Below is a small trained network, with its code and all its weights. Each question gives an input and a class and asks what happens when units are switched off, that is, made to give their printed mean instead of their output.

import numpy as np


def w(rows, s, z=0):
    codes = np.array(rows[::2]) - 128.0
    scale = np.full(codes.shape[1], s)
    scale[-1] = z or s
    return codes * scale


def norm(h):
    return h / np.sqrt((h * h).mean(-1, keepdims=True) + 1e-5)


def f(y):
    return y / 2 * (1 + np.tanh(0.7978845608 * (y + 0.044715 * y**3)))


def log_softmax(a):
    a = a - a.max(-1, keepdims=True)
    return a - np.log(np.exp(a).sum(-1, keepdims=True))


def net(x, mask):
    res = np.array(x, float).reshape(1, 5) / 4 @ E
    u = 0
    for l in range(3):
        y = f(norm(res) @ A[l][:, :-1].T + A[l][:, -1])
        res = res + np.where(mask[u : u + 3], y, B[l][:, -1]) @ B[l][:, :-1]
        u += 3
    return log_softmax(norm(res)[-1] @ U[:, :-1].T + U[:, -1])


A, B = {}, {}
E = w([
[138,145,122,137],'x0',
[138,139,120,135],'x1',
[108,71,122,235],'x2',
[151,168,111,146],'x3',
[196,117,254,115],'x4',
],0.0072)
A[0] = w([
[165,99,75,108,3],'L0N0',
[118,97,103,129,40],'L0N1',
[110,32,17,255,130],'L0N2',
],0.0061,0.0036)
B[0] = w([
[1,209,137,129,104],'L0N0',
[102,120,109,94,111],'L0N1',
[84,132,155,190,253],'L0N2',
],0.009,0.0053)
A[1] = w([
[43,154,51,117,8],'L1N0',
[38,185,107,105,114],'L1N1',
[95,198,97,3,31],'L1N2',
],0.014,0.0015)
B[1] = w([
[236,77,126,162,217],'L1N0',
[134,128,154,9,188],'L1N1',
[19,131,75,196,254],'L1N2',
],0.015,0.007)
A[2] = w([
[86,148,117,224,7],'L2N0',
[145,66,6,121,95],'L2N1',
[16,125,157,236,149],'L2N2',
],0.013,0.0017)
B[2] = w([
[14,111,137,10,195],'L2N0',
[201,135,246,162,178],'L2N1',
[86,228,14,53,248],'L2N2',
],0.013,0.014)
U = w([
[28,145,3,115,8],'0',
[254,16,140,242,248],'1',
],0.0076,0.0013)

Each question gives the input, the list of numbers given to net, and the class t.
The units are the neurons (one row each of A and B). Each row of codes is followed by its name. A weight is (code - 128) times the scale printed after its matrix; where a second scale follows, it is the last column's (A, B and U).
mask holds one flag per neuron, layer by layer. A switched-off neuron (its flag False) gives its mean, the last column of its row in B, instead of its output. The means were averaged over made-up inputs and are rounded, as every weight is.
A unit's drop is (log p(t) with every unit on - log p(t) with that unit switched off) / (log p(t) with every unit on - log p(t) with every unit switched off).
The circuit of an input: a set's keep is (log p(t) with only the set's units on - log p(t) with every unit switched off) / (log p(t) with every unit on - log p(t) with every unit switched off). Starting from all 9 units, units are removed one at a time, each time the one whose removal leaves the highest keep (on an exact tie, the one counted first), for as long as the keep stays at least 0.8.
units of the circuit, in order: the units of the circuit, biggest drop first
top k neurons: the k neurons with the biggest drops, biggest first
drop when u is switched off: that unit's drop, to one decimal
input [-4,1,-3,-5,6], class 1: units of the circuit, in order : [L2N2]
input [-3,8,2,1,-3], class 1: top 4 neurons : [L1N2 L1N0 L2N2 L1N1]
input [5,-7,3,-1,4], class 1: units of the circuit, in order : [L1N2 L2N2]
input [-2,0,-5,2,6], class 1: top 2 neurons : [L1N2 L2N2]
input [-6,5,-4,6,7], class 1: top 3 neurons : [L1N2 L2N2 L2N0]
input [-5,0,-3,8,5], class 1: top 3 neurons : [L1N2 L2N2 L2N0]
input [-3,8,1,7,-2], class 1: top 2 neurons : [L1N2 L2N2]
input [-2,-1,-2,6,7], class 1: top 3 neurons : [L1N2 L2N2 L2N0]
input [-6,4,-3,-1,-8], class 1: drop when L1N0 is switched off : 0.7
input [-4,3,3,0,-6], class 1: drop when L0N0 is switched off : 0.0
input [-8,8,-2,-4,-3], class 1: drop when L1N0 is switched off : 1.0
